Group and class of each row
[-6.99 -3.03 -0.92  1.75  0.54 -0.73  0.04  3.00  2.18 -1.18 -7.18 -1.09
 -1.60 -0.59 -0.13  1.05  0.55 -0.43 -0.36  3.02 -0.75 -2.60 -1.89 -3.50
  0.84  2.79  1.43  0.85 -0.18 -1.13  1.23  3.30  0.66  0.54 -2.74]  H/[20]
[ 0.85 -3.33 -1.29  1.34  0.55  0.15 -1.12  2.75  2.22 -0.67 -3.21  0.24
 -2.54 -0.32 -0.29 -0.42 -1.88  0.07  0.02  2.71 -0.95  0.25 -0.90 -2.93
  1.13  2.73  2.11  0.67 -1.44  0.76  1.19  1.20  0.63  2.24 -1.22]  H/[24]
[-0.46 -2.46 -0.63  0.68  0.00  0.15 -0.97  3.02  3.37 -0.66 -4.32  0.07
 -0.46  3.26 -0.67  0.51 -0.64 -1.04 -0.18  2.85 -0.20 -0.79 -1.26 -3.19
  1.55  1.69  0.70  1.73 -0.16 -2.30  0.59  2.05  0.03  2.26 -2.57]  H/[20]
[ 0.54 -3.71  0.29  0.74  0.88  0.13 -2.82  2.07  1.29 -1.31 -2.35 -0.52
 -0.19 -0.59  0.45 -0.11 -1.45 -1.18 -0.14  4.27 -1.07 -1.64 -1.17 -5.05
  0.28  3.61  2.68  1.88  0.80 -2.30  0.83  3.32  0.20  0.93 -2.44]  H/[24]
[-0.53 -4.32  0.21  0.36 -0.24 -0.50 -0.18  2.19  0.77 -1.22 -2.90  0.74
 -2.13  0.38 -0.61  0.24 -1.01 -1.63 -3.11  4.13 -0.18 -2.48 -1.90 -2.61
  1.46  4.83 -0.52  1.46  0.26 -1.02  2.22  4.08  0.91  2.63 -3.76]  M/[17]
[-1.94  2.13  1.17 -2.71 -0.05 -0.69  2.34  1.30  2.85 -0.09 -1.28  0.30
 -2.86  1.96 -1.14  2.40  0.81  0.01 -1.66  4.03  2.49 -2.29 -1.71  0.44
  1.60  2.41 -2.32 -1.53  0.32 -0.15  2.31  2.91  0.01  2.44 -3.55]  M/[17]
[ 1.20 -3.47 -0.91  1.42  0.35 -0.77 -2.69  2.98  1.77 -0.11 -2.14 -0.70
 -0.96 -2.01  0.41 -1.11 -1.33 -4.86 -0.44  4.18 -0.60  0.36  0.09 -3.37
  1.46  4.36  0.74  0.60  0.16 -2.12 -0.40  4.14  0.44  3.12 -2.45]  H/[20]
[ 0.12 -2.43 -0.97  0.42  0.12 -0.17 -1.00  1.03  0.10 -0.41 -3.30  0.91
 -1.66  0.07  1.04  0.57 -1.54 -1.85 -1.25  3.22 -1.35 -0.28 -0.84 -2.21
  0.85  2.26  0.70  1.49  1.19 -0.19  1.93  2.59  1.23  1.70 -1.55]  M/[17]
[ 0.21 -3.42 -0.26  0.49  1.11  0.29 -0.27  2.88  2.19 -1.91 -1.69  0.69
 -1.27  0.05  0.86  0.86 -1.07 -0.35 -1.15  3.99 -0.70 -1.24 -1.76 -3.85
  1.00  3.82 -0.24  0.46  0.95 -1.54  0.31  4.59 -0.42  1.63 -3.02]  H/[24]
[-0.32 -3.81 -1.20  0.32 -0.02  0.15  0.33  0.84  2.30 -2.15 -2.81  0.75
 -2.09 -0.01 -0.81 -0.35 -0.86 -1.95 -2.73  1.09  0.04  0.38 -3.78 -2.73
 -0.63  1.96  0.71  1.78  0.09  0.30  0.12  2.40  1.38  2.16 -2.06]  M/[21]
[-0.72 -2.67 -1.21  0.19 -0.36 -1.00  0.73  0.31  0.76 -0.42 -0.65 -0.51
 -2.06  1.53 -0.46  0.47  0.35 -2.13 -2.50  3.21  0.29  0.53 -1.30 -1.72
  1.27  2.39 -0.84  0.65  0.69 -0.52  1.49  1.54 -0.18  2.45 -2.87]  M/[21]
[-1.33 -2.03 -1.79  1.64 -0.04 -0.17 -0.05  1.25  1.33 -1.46 -1.12 -0.96
 -1.31 -0.41 -0.38  0.91 -1.54 -1.71 -3.28  2.50 -0.03 -0.18 -1.47 -2.87
  1.23  3.06 -0.01  1.97  1.40 -0.66  1.10  3.54  0.92  2.70 -2.22]  M/[21]
[-0.65 -0.23 -1.17 -0.66  0.81 -1.70  2.01  1.48  2.07 -1.13 -0.97 -0.04
 -0.80  0.88 -1.07  0.59 -0.50  0.09 -1.74  4.18  0.81 -0.58  0.77 -2.76
  1.50  2.62  0.32  0.03  0.48 -0.68  0.84  2.56  0.97  2.74 -3.60]  H/[20]
